Each row has a name. After each piece below comes the name of the row it's from, unless a question asks for something else. Each question is about the rows just above it. Places in a row count from 1.

<58>: 95  169  130  146  129  128  128  182  119  179  84  130  114  154  145  181
<30>: 89  169  90  89  169  128  89  200  132  118  132  89  114  154  89  181
<76>: 95  72  130  146  142  133  128  182  119  179  25  130  175  154  152  181
<46>: 95  78  130  146  129  144  181  78  90  183  79  130  178  154  145  181
Which row holds this, read backwards? 181  144  129 -> <46>
Which row holds this, read backwards? 89  128  169 -> <30>
How many times does <30> hold 89? -> 5
How many times does <46> hold 178? -> 1
Where does 95  72  130  146  142  134  128  182  119  179  25  130  175  154  152  181 differ from <76>, and what was there? -> 6, 133

<78>: 110  102  134  139  122
<106>: 99  123  115  126  126
<142>: 113  112  128  132  123
<169>: 130  119  137  136  126
<163>: 40  73  111  149  125
<165>: 98  103  96  106  126
<74>: 89  77  157  166  111
<118>: 166  101  188  175  124
Among the named rows, does one hold 149  111  73  40 next to each other, in this order? -> no
One entry of <106> was changed: 99  123  115  125  126. Where, and from what? -> 4, 126

